Here are made-up objects, facts about them, and rows of numbers that follow some of those facts. Name the object behind each unnamed row.

How the objects are related:
ξ: is of sort; Ψ: refers to; θ: points at
bedomum (ξ a) (θ gragem felom sedren)
bibrar (ξ a) (Ψ gurem)
boflok (ξ c) (θ boklumon drozu givo skinim)
boklumon (ξ a)
bravuk (ξ a) (Ψ drobrotran dunik klamem) (θ kise pinem)
brebel (ξ c)
bretrer (ξ a) (Ψ bibrar bravuk)
bretribus (ξ b) (θ drogrer sedren zisi)
brobi (ξ a)
bronidrok (ξ a)
bruzo (ξ a) (Ψ rili plagedre)
diple (ξ b) (θ drubok skebom vugrul roklan)
direk (ξ c) (Ψ plagedre pastal klamem)
dragrin (ξ b) (θ luni flinu sedren sofen)
drason (ξ b) (θ plivipel kalek rodror poflam klisiko)
drikistol (ξ a)
drikliven (ξ b) (θ pliral grodrus klakil drinim)
drinim (ξ a)
drobrotran (ξ b) (Ψ klamem) (θ kloti)
droflo (ξ a) (Ψ klamem) (θ pliral rekluge pluru steran)
drogrer (ξ b)
drotik (ξ b) (θ grodrus gragem falok pledus)
drozu (ξ c) (Ψ sofen)
drubok (ξ c)
drupler (ξ c) (θ kleflir skabruflis)
drusin (ξ a)
druston (ξ a) (θ sedren skabruflis)
dugro (ξ b) (Ψ fudril)
dule (ξ b) (Ψ droflo)
dunik (ξ a) (Ψ fudril) (θ modom)
dustapil (ξ a)
falok (ξ c)
felom (ξ c)
fitrem (ξ c) (θ gedri)
flinu (ξ a) (Ψ gurem)
floda (ξ a) (Ψ dunik dustapil) (θ troku)
flodran (ξ a) (θ vezedu)
flosetek (ξ a)
flures (ξ a)
fudril (ξ a) (Ψ klamem)
gaklu (ξ c)
gaklum (ξ b)
gedri (ξ a)
givo (ξ b)
gragem (ξ a)
greledre (ξ c)
grodrus (ξ a) (Ψ plagedre)
grubripum (ξ c) (θ skebom kluko)
grufle (ξ b)
grugrem (ξ a) (θ nenem)
grusa (ξ c) (Ψ lavis) (θ klesimo zosar)
guplen (ξ c) (θ vidor paklar)
gurem (ξ b) (Ψ klamem)
kalek (ξ a)
kanok (ξ b) (Ψ plagedre)
kazin (ξ a)
kidrol (ξ c) (Ψ skuzus suve)
kise (ξ b)
klakil (ξ a)
klamem (ξ c)
klatres (ξ b) (Ψ klamem) (θ ploskoplas truflestok)
klazes (ξ a) (θ kanok gurem givo)
kleflir (ξ a) (Ψ skuzus)
klesimo (ξ a)
klisiko (ξ b) (Ψ flinu)
kloti (ξ c) (Ψ klatres)
kluko (ξ a) (Ψ dustapil)
kupek (ξ c) (θ pinem)
lakol (ξ a) (Ψ gurem fudril)
lalabren (ξ b)
latron (ξ a) (θ plize flosetek)
lavis (ξ c) (Ψ drozu)
leplur (ξ b) (θ boklumon klesimo)
likek (ξ c) (θ plofi drusin vezedu stistok)
lumom (ξ c) (Ψ drobrotran lavis)
luni (ξ a)
luri (ξ b) (θ plofi givo flosetek)
masti (ξ a) (θ lalabren plivipel pinem givo roklan)
metaflo (ξ c) (θ rufo grufle gaklum troku)
modom (ξ b) (Ψ bravuk klamem zisi)
mupar (ξ b)
nedi (ξ c)
nenan (ξ c) (Ψ bruzo plagedre) (θ lalabren luni)
nenem (ξ c) (Ψ gurem klamem)
padrom (ξ c)
paklar (ξ a)
paplugri (ξ a) (Ψ bibrar rodror)
pastal (ξ b) (Ψ bruzo)
pinem (ξ a)
piplus (ξ b) (θ givo brebel)
pitam (ξ a) (θ steran)
plagedre (ξ a) (Ψ klamem)
pledus (ξ a)
pliral (ξ a)
plivipel (ξ c)
plize (ξ a) (Ψ klamem)
plofi (ξ b) (Ψ fudril)
ploskoplas (ξ b)
pluru (ξ b)
pluvok (ξ b) (Ψ modom)
poflam (ξ a)
puloklir (ξ a) (θ rufo flures padrom pledus)
ratu (ξ b) (θ gaklu)
rekluge (ξ c)
replegro (ξ a) (Ψ plivipel) (θ rekluge skebom)
reste (ξ b) (θ skinim semazim dugro)
ridror (ξ a) (θ drikistol rufak skinim troku)
rili (ξ b) (Ψ flinu klamem) (θ gaklu plagedre)
rodror (ξ a)
rodu (ξ b) (Ψ lakol bretrer)
roklan (ξ a) (Ψ lavis rudrak)
ropluke (ξ a) (θ plofi klakil vugrul)
rudrak (ξ b) (Ψ tesevas)
rufak (ξ b) (Ψ suve)
rufo (ξ b) (Ψ skuzus klamem zisi)
ruklos (ξ c) (θ pliral nedi bretrer)
rutak (ξ c) (θ drinim brebel)
saflal (ξ a) (θ gragem bibrar)
saflegron (ξ c) (Ψ leplur)
sedren (ξ b)
semazim (ξ a)
siflik (ξ b) (Ψ rodror)
skabruflis (ξ b)
skebom (ξ a)
skinim (ξ b)
skiske (ξ c) (θ pluvok vezedu)
skodre (ξ a) (θ tesevas skebom)
skuzus (ξ a) (Ψ flinu)
sofen (ξ a)
stasker (ξ a) (Ψ vidor) (θ luni greledre)
stefler (ξ b)
steran (ξ a) (Ψ flinu klatres)
stestu (ξ a) (θ mupar bronidrok klisiko)
stilo (ξ c) (θ ploskoplas lavis)
stistir (ξ a) (θ plivipel modom gedri troku)
stistok (ξ a)
stotas (ξ c) (Ψ drozu) (θ gurem)
suve (ξ c) (Ψ pastal fudril)
tesevas (ξ b) (Ψ gurem bibrar)
toflel (ξ c) (θ rufo modom sedren mupar)
toka (ξ a) (Ψ stasker)
trabrek (ξ b) (θ brobi sedren kazin roklan dustapil)
tripo (ξ a) (θ flosetek)
troku (ξ c) (Ψ rili lavis)
truflestok (ξ b) (Ψ direk brebel)
trulas (ξ a) (Ψ klatres) (θ pluvok skebom dule rodror)
vezedu (ξ a) (Ψ bravuk steran)
viben (ξ c) (Ψ stefler) (θ pluvok luni skebom skabruflis pastal)
vidor (ξ c) (Ψ flinu paplugri klamem)
vugrul (ξ c)
zenudi (ξ a) (Ψ klamem) (θ kanok falok)
ziflu (ξ c) (θ gurem grufle)
zisi (ξ a) (Ψ stilo)
zosar (ξ b)
zuflabro (ξ c) (θ plofi kidrol)

Named rows:
drotik: [-13  10  13 -21 -23  30  -6 -10 -38  20   3  24  21   4  -1  -6  17  33
  -5 -12   1 -26  25  -3   3   3  13   3  31   0   6  -2   3 -66 -14  -4
  18 -17  50 -20 -13   2]
kupek: [ -5   9  -3  -4   9 -14 -10 -13  -1   6   1  14   0  -7 -15 -17   8 -14
 -31   7  11   4  17 -12   0 -12  18  -2  12  -3   2   2  21   1  13  16
   4 -17  28 -17  -5   0]
flosetek: [  7  -2  -1 -28 -22 -11  20  19  -9  34  17 -16  22  -3  -8   0  -5  -2
 -11  -1   3  32  -1  13  -9  16  34  18 -26 -11  31  -8  17  10   9  -7
  -9  -1   5  31  18  -3]
drikliven: [-16  11  17 -17 -11  31   0   1 -47  23  -1  22  23 -23  -9   1  11  32
  -3  10  -5 -18  33  -3   9  -2  27   7  27   7  18 -10  18 -59 -14  -4
  10 -27  54  -2  -4   3]
grubripum: [ -8  21  19  -7  36  -9 -11  -7  -7  22  -5  16   6 -16  -6  -1   3  -6
 -14  23  24 -10  30 -14   6 -23  18 -10  21 -10   5  -9  27   3  10  18
   1 -27  27  -6   3  -9]
rudrak: [-33  -7 -17   0 -19  11 -16   5  -5  35  -3  20  40 -13  12  -2  -8  11
  33   1  -5 -11 -24   7   4  16   5  12  -3 -10  -7 -14   3 -16   2  23
 -21 -27  36   8 -26 -36]
suve: [-28   8 -22  23 -20 -30  -9  -9  -8  29  19  25  21   9  25 -14  -7  15
  -3  19  37  -6  -9   4  28   0  13 -42 -17  -3  11  -9  45 -19  37  49
 -29 -14  46   1 -15 -56]
stistir: [  1   3  -9  -1 -32  10 -12  -3   2  -9  19 -12   5   1   4 -13  27  -3
 -12  -3  20  -4  23 -11  19  -9  12  10   3  -1  12  19 -16  -5  -5  -3
  43 -22  16 -39  12   0]
ruklos: [-24  23   8 -21   0  -5  -8   2 -35  27  10  42  10 -17 -17   1   6  23
 -21  19  17 -18  34  -1  11 -18  25 -15  29 -16  24 -14  29 -25   0  24
  12  -1  51  -2  -4   2]
diple: [ -6   4  20  -8  22  21 -12   0 -22   9 -11  -8  24 -23  -4   6   9   4
   2  10   0 -11  28 -17   2 -14  19  11  30  18   1   2   4 -37  -1  -1
   6 -48  32  -9   2  -9]
tripo: [ -6  -1  -8 -16 -24  -5   1  16 -23  16  11  -9  25 -21  -5  -2  16  -1
 -14  18   7  11  19   4  11   2  33  10  -7   1  34   0   5   1   0  -3
  16 -19  18   7  24   6]
fudril: [-15  -9  14  56 -62  -9  11  -3  -3  48  34   0  13  42  27   6  25  22
  34  39   8   1  -9   7  19 -19  17 -33 -40  -8  30  14  33 -19  12  39
  11 -23  11  32  14 -53]
gurem: [-17 -18  14  29 -55  16  34 -35  17  38   1  22   9  23 -10  12  22 -21
  28  -5 -58  12 -45  14 -13  14 -16  -4 -31 -12   4 -27  10 -30 -13   3
  -2 -14  12  52 -32 -14]
ziflu: [ -9   9 -19 -13 -24 -16 -12 -18 -14   9   5  23  -6   7 -24 -18  17  -7
 -36  -2   7   0  13   0   7  -8  10 -11  16  -5   6  -1  19 -18   4  18
  17  -1  35 -28 -12   7]
bretribus: [-10   6  12  -4   8  36 -16 -12 -10  14   5   6  11  11   3 -15   3  17
  12 -18   9 -30  21 -17   0  -8   7  13  22   0  -7   3  -7 -33 -12   3
  12 -38  31 -31  -5 -18]
ratu: [-24 -21 -13  -6  -8  18 -26   5 -34  49   6   8  24 -11  -2 -17  -8  30
   7  -2  -7 -23 -10  -5 -10  -9  28  12   6  -7   2  -6   1  -8 -13  29
  -5 -42  30 -16   0 -25]
bretrer: [-22  21   4 -16 -41   4  19  25  -1  36  15  22  48  -8  32  18  -2  15
  35  14  23   7   0  22  15  22  14  -3 -17 -29  25 -30  18  -5   2   6
  -4  15  28  42   0 -18]
gedri: [ 13   0  -4  -9 -26   2  11   0  11  25  23 -14  12  25   8 -22   3   0
 -14 -29  15  18  -4   3 -19  19  19  17 -22 -15  12   1  -1  14   6  -3
   8  -8  -2  -9  10 -13]
kazin: [ 17  14  19 -14  -4   8  11   6  12  31  19  -4  17  21  15 -14   7   5
   3 -18  26  14  19  -6 -10  11  17  10 -10 -18  17  -4   1   1  10  -8
   8  -7  -2   1  17 -18]

Rows to name:
No name comes twice in this set of rows, the named rows included.
[ -4  -5  -2   3  -6  -2  30  -5 -14  32  13 -18  46   1  12   6  -6  -1
  14  15   1  27 -25  13   1  32  17  -6 -34  28  13 -12  49 -60  33  13
 -52 -24  35  44 -12 -39] : plofi
[ -2   5  11 -15   5   1  -3  18  -9  21  10 -14  22 -24   4   6  12   3
  -1  25  15   6  30   0   9 -11  34   9  -3   0  26   2   4  11   4  -7
   8 -26  12   9  22  -5] : flodran
[  6  28  18 -16  11  -3   2 -22   5  39  16  30   2  27  -5 -24  -1  13
 -16 -25  21  -5  12  -7 -16   7   6  -8   9 -32   3 -13  25  -7  13  20
  -1   7  26 -11 -10  -7] : felom
[ -5  13   8   2 -21  22  18   1  71  21  22  17  35  -5  25  11   1 -27
  56   1  18 -10   3   9  11  14 -24  16  -7 -49  -2 -36  -6  31 -13  -9
   0 -14   7  23 -21 -12] : flinu
[ -2   9  10  25 -29  14   4 -28  14  39  -6  11   9  51   4  -7  13 -15
  39 -25 -22  13 -34  -4 -31  18  -7  20 -21 -12 -11  17   7 -31  19  21
 -15  -5   7  14 -21 -34] : modom
[  0  23  14  -1  -3  -3   7  27  15  26   4  -8  35   0  32   8  -1  -6
  34  10  29  10   7  -3   2  11  15  10 -20 -19  13  -1  14   7  24  10
 -11  -9   8  25  15 -33] : kluko
[ -4   4  27 -26  10  23   4   1 -30  55   5  13  38  -8  -5  -2 -14  29
   6  -5  -8  -4   3   1 -19  11  29  10   0  -4  12 -17  24 -34  -3   6
 -19 -12  28  18   0 -15] : pluru
[-19  18 -23  -7 -50   8  -8  31  12  31  12  18  36 -12  13   4   3 -12
  51  20  16 -10  -2  16   3   2   1  38   1 -43   1   0  -7  22  -5  25
  -2  -4  17  19  -1  -2] : skuzus
[ -8  11   4  38 -44  -3  -3   5   3   9   0  -2   9  11  19  18  39 -17
  33  32   6   4  10  -1  20 -19  13   2 -11  -7  14  31  11 -15  13  21
  27 -16  14  14  12 -20] : bravuk
[-33   5  28  29 -60 -17 -26   4  -9  62 -24  29  -3  28  30  22  11  17
  40   9 -18   7 -33  -7   0  -7  40 -17 -45 -28  38  15 -17  30  13  23
  28   2  -5  39  11 -46] : plagedre
[ -9  12  17 -25 -14  11   1  22 -24  37  20   9  27 -11  10   3   0  29
   4  18  23  -5  30   0  11  -9  30   3   3 -21  37  -4   7  -5  -2   0
  15 -14  22   6  20  -1] : pitam
[-17  25  19  -3 -14   4  -7  21   1  15  -1   5  34 -17  30  17  13  -1
  37  28  34  -4  26 -10  27  -6  19   4  10 -11  18   2  10  -5  14  -1
  11 -12  28  17  14 -20] : replegro

The same objects again, as new rows of numbers:
Some rows with their names:
piplus: [-27 -13  31  24   7 -15   1  -9  42 -16  31 -36  -5   1]
toflel: [-25  -5  14  -7  25 -10  26 -10  22 -16  15 -44   9 -30]
drubok: [-28   8  38  29  13  -4   8   1  16   8  19  -9 -10 -10]
plagedre: [-57   2  41  -9  -7  -4  31   5  24 -15   9  -3   3  13]
grugrem: [-50 -21  28  -6   2 -19  19  -3  32 -19  10 -20 -11  -4]
pledus: [-37  -8  42   6   3  -6  12   2  17   3  25 -12  24 -18]
ziflu: [-39 -10  21   4   8  -4  10 -12  32 -16  21 -43  15 -13]
druston: [-18  -5  19  -2  14 -20  34  -3  22  -2  15 -22 -12 -27]
masti: [-14 -15  11   7   3 -21  15 -12  35  -4  23 -37  -6 -19]
sedren: [-24  11  61   9  22  -3  31   7   8   1  25  -5  15 -28]
stestu: [-24 -12  17 -12  12 -17  29  -6  27 -10  16 -33   5 -26]
zuflabro: [-35 -12  21  39   6 -10  -1 -10  38  -1  22 -30 -23   2]
vezedu: [-33  -2  44  10  -8   4   6  13  11   9  34  -3 -22   6]
drogrer: [-29   5  49   3  20  -8  27   6  16  -8  19 -16   9 -20]
lakol: [-49  -8  32 -17  -3  -3  19  10  20 -16  21 -17 -13   2]
droflo: [-30 -10  13   7  -4 -14  15   0  33  -7  21 -25 -46  10]
tesevas: [-32  14  45   9  15 -10  17   7  16  -4  29  -7 -27  -2]
kloti: [-61   2  41   0   9   7  16  11  17 -18  14 -16 -10   6]
rutak: [-35 -10  21  23   3  -6  -2 -10  37  -9  18 -32 -12   1]

Name these rows:
No name comes twice in this set of rows, the named rows included.
[-34   0  61  27  -1  -1  -5  -2  26   3  37 -14  26  -2] : givo
[-33   5  36  -3   7  -2  34  11  10   4  21  -7 -15 -13] : kleflir
[-20 -16  19  26  -5 -21   3  -6  39   2  22 -22 -26   1] : ropluke
[-12  -4  23  22  18 -23  20  -6  37  -7  19 -32 -33  -7] : diple
[-26   5  53  22  15  -5  14   2  17   2  27 -17   9 -16] : lalabren
[-16  -7  13  -2   6 -13  28   3  26  -1  22 -28 -42  -9] : trulas
[-31   5  53  -2  21  -8  26   5  14  -7  25 -15  20 -24] : mupar
[-41  -7  37  10 -16   5   6   5  24   1  33 -15 -10   8] : plize
[-47  -2  38  31   9  -2   3   3  23  -5  17 -10 -16   2] : nedi
[-46  -7  52  -4  -1   9  21   1  25 -14  36 -32  23  -5] : rufak
[-35   5  61  29  -7   8   0  12  22   4  38 -10 -17  12] : plofi
[-56  -4  21 -13  13  -6  22  -1  26 -31   4 -26 -19   9] : stilo
[-31  10  54  -9  14   3  25   9  10  -6  36 -17   5 -13] : klisiko

